How the states are linked:
sizo: t>sebu, r>rove, i>lazo, k>muge, b>seta, w>gese
bida: t>piri, r>badu, i>kivo, k>geti, b>deve, w>tele
munu: t>kasi, r>poga, i>dogu, k>fuza, b>pumu, w>zetu
deza: t>tuvi, r>fuza, i>naze, k>pumu, b>zuse, w>govi
roli: t>nebi, r>kivo, i>rufo, k>fofo, b>tele, w>sada
sada: t>bula, r>piri, i>nebi, k>keta, b>fera, w>bulu
sema: t>lare, r>sada, i>zusa, k>nusa, b>nura, w>pupi
busi: t>zibi, r>bage, i>badu, k>nopo, b>feku, w>deve
moba: t>pako, r>funa, i>guna, k>mudu, b>vogi, w>rime
pupi: t>fuza, r>bulu, i>lare, k>fope, b>dife, w>rufa
muge: t>gese, r>vugo, i>sizo, k>lori, b>lazo, w>mila
kode: t>rufo, r>nopo, i>geti, k>feku, b>bida, w>roli
nusa: t>pupi, r>keta, i>sema, k>fera, b>zusa, w>fope
fumu: t>zuse, r>dife, i>rufa, k>poga, b>fuza, w>naze
five: t>tebo, r>lazo, i>mila, k>pote, b>gese, w>piga
sebu: t>vafa, r>pote, i>gedu, k>gese, b>mipe, w>lasu
zore: t>muge, r>kasi, i>sufa, k>tuvi, b>fibi, w>lori
seta: t>mipe, r>lori, i>vofu, k>lazo, b>pote, w>gedu
rove: t>pote, r>sufa, i>desi, k>vugo, b>lori, w>vofu
lare: t>munu, r>bula, i>dife, k>pupi, b>rina, w>fuza
fuli: t>rove, r>zuse, i>govi, k>kasi, b>tuvi, w>vugo
daka: t>feku, r>moba, i>fugi, k>zape, b>bage, w>badu
podi: t>guna, r>tebo, i>nuku, k>vafa, b>tudu, w>moba
tebo: t>punu, r>gedu, i>loto, k>piga, b>lasu, w>funa
mila: t>loto, r>seta, i>gese, k>five, b>sebu, w>tebo
piri: t>sema, r>fofo, i>niku, k>tele, b>firi, w>nusa
dife: t>dogu, r>seze, i>rina, k>lare, b>neru, w>munu
vogi: t>busi, r>demi, i>zape, k>guna, b>daka, w>nopo
sufa: t>sizo, r>fuli, i>fibi, k>zore, b>kevo, w>muge
demi: t>bage, r>nuku, i>mudu, k>punu, b>moba, w>fugi
fuza: t>zetu, r>neru, i>munu, k>rufa, b>dogu, w>lime
tele: t>nusa, r>zibi, i>piri, k>rufo, b>niku, w>fera
funa: t>daka, r>vafa, i>punu, k>tudu, b>demi, w>zape
nuku: t>vogi, r>loto, i>tudu, k>podi, b>funa, w>guna
zusa: t>dife, r>nebi, i>nura, k>sema, b>bulu, w>lare
vumu: t>tudu, r>gese, i>piga, k>mipe, b>tebo, w>nuku
fofo: t>sada, r>bida, i>roli, k>zibi, b>rufo, w>keta
guna: t>nopo, r>punu, i>vogi, k>moba, b>zape, w>pako
kasi: t>vugo, r>naze, i>fuli, k>zetu, b>govi, w>kevo
bula: t>poga, r>sema, i>seze, k>bulu, b>fope, w>neru
naze: t>zore, r>munu, i>zuse, k>deza, b>lime, w>tuvi
rufo: t>fera, r>deve, i>tele, k>roli, b>piri, w>nebi
seze: t>fumu, r>zusa, i>fope, k>bula, b>pupi, w>poga
feku: t>roli, r>pako, i>kode, k>badu, b>geti, w>fofo
geti: t>tele, r>busi, i>bida, k>kode, b>kivo, w>rufo
kivo: t>niku, r>feku, i>deve, k>bida, b>zibi, w>piri
bulu: t>neru, r>nusa, i>bula, k>nura, b>seze, w>rina
niku: t>zusa, r>roli, i>firi, k>piri, b>keta, w>sema
neru: t>deza, r>pupi, i>poga, k>rina, b>fumu, w>pumu
pumu: t>govi, r>rufa, i>deza, k>dogu, b>naze, w>fuli
vofu: t>vumu, r>muge, i>pote, k>seta, b>five, w>mipe
mipe: t>nuku, r>mila, i>vumu, k>gedu, b>piga, w>podi
kevo: t>seta, r>tuvi, i>vugo, k>fibi, b>rove, w>lazo
zibi: t>keta, r>geti, i>fofo, k>deve, b>roli, w>firi
pako: t>kivo, r>daka, i>nopo, k>rime, b>busi, w>bida
punu: t>fugi, r>podi, i>demi, k>funa, b>mudu, w>daka
vugo: t>vofu, r>zore, i>rove, k>kevo, b>desi, w>seta
lasu: t>mudu, r>vumu, i>vafa, k>loto, b>podi, w>demi
bage: t>geti, r>vogi, i>rime, k>fugi, b>pako, w>kode
vafa: t>moba, r>piga, i>podi, k>lasu, b>nuku, w>mudu
tudu: t>zape, r>lasu, i>funa, k>nuku, b>punu, w>vogi
lime: t>fibi, r>pumu, i>zetu, k>zuse, b>kasi, w>sufa
dogu: t>fuli, r>fumu, i>pumu, k>munu, b>deza, w>kasi
deve: t>firi, r>kode, i>zibi, k>kivo, b>fofo, w>niku
pote: t>piga, r>sizo, i>five, k>vofu, b>mila, w>vumu
poga: t>naze, r>lare, i>fumu, k>neru, b>rufa, w>deza
desi: t>five, r>fibi, i>lori, k>rove, b>muge, w>pote
nopo: t>deve, r>fugi, i>busi, k>pako, b>badu, w>kivo
nebi: t>seze, r>niku, i>fera, k>sada, b>nusa, w>bula
lazo: t>gedu, r>desi, i>seta, k>sizo, b>vofu, w>sebu
nura: t>rina, r>fera, i>bulu, k>zusa, b>bula, w>dife
gedu: t>podi, r>five, i>mipe, k>sebu, b>vumu, w>vafa
govi: t>desi, r>lime, i>tuvi, k>fuli, b>zore, w>rove
firi: t>nura, r>rufo, i>keta, k>niku, b>sada, w>zusa
lori: t>mila, r>kevo, i>muge, k>desi, b>sizo, w>five
zape: t>badu, r>mudu, i>daka, k>vogi, b>fugi, w>busi
loto: t>demi, r>mipe, i>lasu, k>tebo, b>vafa, w>punu
rime: t>bida, r>zape, i>pako, k>bage, b>nopo, w>geti
piga: t>funa, r>sebu, i>tebo, k>vumu, b>loto, w>tudu
tuvi: t>lori, r>zetu, i>zore, k>govi, b>sufa, w>desi
badu: t>fofo, r>rime, i>feku, k>busi, b>kode, w>zibi
gese: t>lasu, r>vofu, i>sebu, k>mila, b>gedu, w>loto
mudu: t>rime, r>tudu, i>moba, k>demi, b>guna, w>bage
fibi: t>lazo, r>govi, i>kevo, k>sufa, b>vugo, w>sizo
keta: t>bulu, r>tele, i>sada, k>firi, b>nebi, w>nura
fera: t>fope, r>firi, i>nusa, k>nebi, b>sema, w>seze
zetu: t>kevo, r>deza, i>kasi, k>lime, b>fuli, w>fibi
fope: t>rufa, r>nura, i>pupi, k>seze, b>lare, w>fumu
rufa: t>lime, r>rina, i>fuza, k>fumu, b>munu, w>zuse
rina: t>pumu, r>fope, i>neru, k>dife, b>poga, w>dogu
fugi: t>kode, r>guna, i>bage, k>daka, b>rime, w>feku
zuse: t>sufa, r>dogu, i>lime, k>naze, b>zetu, w>zore

The rows follow the links: the fewer symbols apart two states are, the more alike their rows tend to be.

Each row is also shifted at random along 5 hidden directions that mean nothing.

Some states, each with a row of numbers:
rufo: [ 111  103   23  151 -203 -140 -190 -268  -81   11  -98  212  -62  180   22  -61   10  156  209 -268  215  104  142  175  174  208 -117  116 -131   53 -234  123 -284  320 -620  173  -78  -40]
tuvi: [ 117 -115   26   50  116   29 -159   55  -51 -283   91 -179   35   88  265   65  -74 -172 -325  360 -210  241 -251  116  -87 -233  -19  250   82 -146  237 -103  286 1072  242  -42  -94  165]
sufa: [-973  -41   87   -8   44   75   69  117   -3 -128  185 -312  -17  -31  126   94  -20 -202 -227  445 -233   57 -149    1   37 -170  167   59   99  -94  281 -128  284  133  386 -185  149  -31]
geti: [  26  -14   78  -41   -3  259   59 -191  -32 -329  -48  247  107   74  123  130  -60  163  212  126  -35  235  169   -4   43  107  -95  222   89   59 -172  265 -358  631   86  247   69  -96]
moba: [-430 -259   -3 -195  -42  406  298    9   39    0  125  118  174 -261 -211  -19  -16   67  266   88  -82  -47  183 -302  -52   54   58 -180  129  151  -70  122 -165 -460  198 -177  174 -130]
fera: [ 182 -421    4   43 -350  387 -280 -449   18   99 -196  139 -193  200  184  -74   32  254  179  -54  -64 -110  351  172   86 -130  171 -199  459 -204   -8   55  -30 -209  -98  -19   24   -2]
seta: [ -14 -106  -95 -159   34 -476   50  331  100  279  209 -145  117  -85 -112 -286   -6 -200 -266 -113  -17 -158 -485  -98  -53   42 -326 -197   62  -34  116 -159  166 -231  -95 -126  -17   94]
firi: [   49   248   102   -61    36    48    -5  -110    91    99  -233    56  -161   187    66    25    91   240   128    -2   -61  -214   195   159   191    91   106  -162   187   -35   -72    81  -241 -1031   368   276   200  -204]
bida: [ 405   -2    6   46  -56   93  -84 -188  -27  -65  -47  276   18   73    1 -115  -10  167  199 -164  129  114  231   66   86  180 -156   20  -29   53 -209  195 -374  223 -278  164 -108  -29]
gedu: [-196   69 -122 -104  142 -398  202  361   70  212  146  -45  186 -190 -256 -115   23 -155 -117 -238   94 -134 -325 -239 -162   95 -243 -108 -155   96  -42 -130   54 -319  -97  -44  -42   40]
busi: [-814 -122   68  -54 -305  181  121 -212  -46   79  154  104  -13 -150 -190 -124   20   74  370  -57  106  -16  260 -102  253  264   64 -162  -22  183 -176  175 -266 -485 -364 -174  185 -202]
fumu: [ 462  -62  256 -221 -251 -558   34   96    0 -155 -174 -328 -189  341  369    4  -96 -132 -102  434 -309  190 -762  174  165  -93 -240  328  404   31  297 -119  275  719  261  183  524 -211]
lasu: [-214   93 -121  -42  323  249  275  251   47 -100   43  122  235 -250 -174  244   24  -23   12  -40    3  -30   84 -318 -320  -74   20   29 -174   85  -74   -4  -77 -129  397   29 -105   62]
vogi: [ 245   41 -110   59   84  213  117  -11  -49  -27  106  270  170 -225 -271   -3    8   77  208 -233  224   39  298 -187 -123  144  -53  -24 -305  161 -252  166 -263   47 -286  -28 -228   24]
bula: [ 314   75    2  223 -313 -311 -316 -250  -95  265 -188   -9 -289  230   60  -42   81   76   78 -376  247 -112  103  257  165   39   98   14 -156  -36  -44  -83   96 -135 -691  -54  -99   19]
nebi: [-586    9  125   39 -222  143  -30 -272  -17  -83 -213   24 -204  220  235  199   29  186  220  128  -85    7  162  124  173  -21  218  112  224   11   13   63  -92 -104  127  154  235 -184]
lori: [-380  286  -85   57  338 -180   21  297   17    0  146 -145   82  -92  -44   75   31 -169 -335   14   24  -16  -97  -19 -118  -65  -14   30 -290  -66   74 -177  124  -34  175  -40 -196  135]
fofo: [ 115  -59    3   20 -129  236 -116 -291   14   34  -77  234  -76   81   26 -106   26  223  208 -133   63  -69  347  113  159  124   34 -142  116  -34 -180  198 -303 -369 -167   86  -23  -66]
nuku: [ 153  177  -90 -131  306  -28  336  333   41  -62   16  105  255 -221 -258  121  -12  -29   38 -102   44  -23  -60 -292 -227   78 -141   24 -203  189 -138   14 -137 -238  272  115  -35  -20]
tebo: [-170 -211 -146 -118  112  120  184  205   60   69   79   60  213 -236 -210   -1   16  -58   17  -86  -23  -85  -48 -309 -253  -56  -91 -149   37   48  -17  -43   12 -151  152 -106  -63   74]
loto: [ 176 -359 -170  -91  -73  -86   84  115   14   96  122  115  241 -194 -188 -134  -54  -79   55 -247  100   33 -223 -267 -267   19 -270  -32  -12   63  -61  -27   28  493 -393 -144 -137  140]
desi: [-439   99  -90  111  170  -93  -36  175   18   85  198 -150   45 -101  -36  -57   26 -179 -289  -13   36  -45  -88   -8  -64  -62   10  -39 -170 -118  118 -168  187    5  -20 -158 -174  141]
lazo: [-364   48  -80   24  287  -28   41  235   39  -81  140  -95  182 -106   -6   88  -14 -134 -269   55  -62   31 -118 -104 -212 -104  -52   62 -111  -88   90 -140  128  249  234  -10 -177  159]
zore: [  45  314 -124  330  234 -142 -251   40  -42  208  164 -107  -89 -102 -117  -77   83 -178 -315 -279  230 -106  224  187    7  -35  186 -126 -533 -151   23 -163  243 -255 -393 -239 -463  253]
rufa: [-680 -104  138  112 -297  175 -131 -234  -97    3  -39 -260 -299   88  164  173   24  -82   13  243  -83   18  116  142  147 -209  429   48   68  -73  224 -100  328  -14  -33 -253  164  -73]
pako: [-491 -509    4  -67 -465  376    0 -351  -38   82  189  202   54 -161 -169 -252  -36   90  379  -79   60   50  262 -156  121  135    2 -210  136   83 -126  218 -182   45 -552 -315   80  -90]
zibi: [-253 -405  105 -240 -470   18   11 -234   64  157   35   67  -93   94   44 -335  -15  160  305   87 -140  -89  -62   38  327  196 -154 -255  513   52  -29  172 -255 -440 -174  -37  405 -233]
funa: [-278 -110   11 -244  -47 -163  374  240  -20 -203   86   29  264 -152 -120   90  -78  -84  163  130  -83  215 -452 -316 -131  109 -319  251   18  262  -62   62 -121  632  103   88  265 -133]
feku: [  36   -4   83 -173   62  317  166  -56   31 -199  -38  179   87  -13   44   -6  -32  188  194  204 -139   86  152  -56   84  123  -52    7  199   85 -144  246 -373  -88  358  207  184 -165]
tudu: [ 608  135    5 -399  199 -499  447  521  127  -11   28   -8  236 -123 -223 -108  -46  -51   10   22  -78  -45 -618 -304  -85  183 -524   26   75  253  -66   19 -155 -233  385  253  293 -154]
kivo: [-312  194  125  -74   -7  113  137  -83   39  -76  -50  130   -7   36   -8   13   20  173  221   80  -23  -24  157   14  220  221    5  -45   63  118 -147  210 -371 -533  201  215  215 -249]
govi: [-455 -316   82 -146 -258 -126  -66   53   70  280  245 -373 -155  -42   38 -341    3 -198 -193  247 -239 -181 -281   76  197  -80   62 -337  334 -115  355 -141  369 -578   40 -399  259  -44]
sema: [-141 -201  114    2 -545 -380 -163 -276  -37  132 -183  -49 -220  288  165  -68  -18   48  215 -103   22    5 -263  184  259   62 -105  107  228   54   -4   -9   31  249 -549   36  290 -159]

From each start, follow one symbol. Which state do you reach?
Answers are names.
new walk
[ 371   -7   89    5 -181 -100 -161 -156   33  183 -232  -95 -281  203  157  -25   55  101   32  -35  -26 -189   50  209  165  -78  147 -118  189  -68   90  -79  136 -572   32    5  140  -70]
i
pupi
new walk
[ 171 -654  -79 -168 -102  214 -160    8  113  128  222 -134   62  -64  108 -357  -58 -113 -288  252 -297  -63 -207  -13 -110 -264 -123 -317  554 -295  281  -96  303  179  204 -308  -42  198]
t
pote
new walk
[ 667 -221  -32 -132  -45  293   28  -99  102  139   71  246   57 -118 -200 -362    6  181  201 -123   20 -150  293  -49   60  161  -94 -406  215   12 -152  249 -321 -727  -17  -44  -24  -58]
r
fugi
new walk
[ 559  105  -11 -106  171   66  193   79  -48 -333    1  244  242  -32  -45  111  -72   77  154   56   18  288  -20 -152 -122  148 -264  283 -118  186 -218  209 -322  795  108  277  -12  -54]
b
rime
new walk
[  13  -36   60  131 -282 -210 -221 -174  -66  185  -38 -224 -282  107   74  -50   21 -120  -60  -24   61  -39  -57  224  174  -99  179   -8  -64  -42  146 -152  340  -17 -429 -247   21   49]
t
zetu
new walk
[  77  -62 -164   51   68  -43  118  137    8  100   97  178  233 -240 -303  -16   -4  -48   74 -374  226  -26   36 -246 -246   54 -150  -30 -313  101 -166  -10  -64  181 -405 -121 -258  153]
r
piga
new walk
[-350 -356  -69 -145 -223  131  218    6    3  150  187   69  156 -273 -279 -125  -24  -21  254 -143   53  -41    8 -292  -73   99 -112 -189   17  154  -90   82  -53 -169 -313 -262   84  -19]
b
mudu
new walk
[ 197 -104 -107  220  132  314 -311 -109  -31   36   97 -111 -106  -46   76  -67   32  -87 -280   66  -38  -42  333  181  -58 -240  289 -156  -76 -257  187 -116  301   92  -48 -288 -358  279]
w
vugo
new walk
[ 464 -392    7   -4 -141   97 -275 -108    9  100  117 -210 -121   34  139 -261  -22 -116 -244  189 -164  -23  -70  141   21 -236   57 -193  288 -241  270  -88  367  204  -73 -321  -65  159]
k
lime
new walk
[ -38 -140   16   97 -292  115 -192 -379  -53  -25 -126  185  -91  187  143  -27   -4  192  241 -110   79   85  174  144  135   78   -8   87  134  -45 -123  129 -222  337 -376  112   11  -60]
i
niku
new walk
[-559  536   24  102  264 -511   63  354  -15   39  190 -275  -25  -52  -48   75   42 -245 -332   54   79  -22 -310   44   65   72  -24  135 -399   40  108 -189  181 -123   53   17  -38   34]
t
seta
new walk
[-319 -318  -78 -186  -27 -111  217  239   44   32  112    0  220 -163  -94  -58  -55  -98   -1  -11  -74   12 -349 -294 -225  -26 -238   -3  119   73   53  -48   71  265   17  -85   58   38]
w
nuku
new walk
[ 413  163   22  135  238  214 -171  -16    5   24  -74 -170 -208   42  100   74   51  -19 -249  167  -83  -98  239  176  -17 -206  337 -125  -58 -160  211 -119  268 -447  385 -100 -148  104]
w
govi
new walk
[-153  -96 -118  125  -37  468   36 -194 -103  -43  111  289  136 -238 -259   37   -5   86  298 -258  252   86  527 -188 -125  106  125  -42 -352  115 -257  170 -235  153 -446 -196 -282   94]
r
mudu
new walk
[-281 -278   38   62 -327 -198 -252 -108  -50  214  202 -281 -174   15   42 -258  -17 -217 -155   73  -27  -20 -190  120  153 -101   45 -140   47 -119  244 -152  402  167 -489 -445    7  100]
r
naze
new walk
[ 695 -280    6   80 -109  132 -298 -165   -5   57  -30 -139 -165  105  171 -133   -9  -54 -172  129 -123   22   46  218   -4 -251  126  -79  207 -222  220 -101  324  278  -46 -206 -113  147]
i
deza
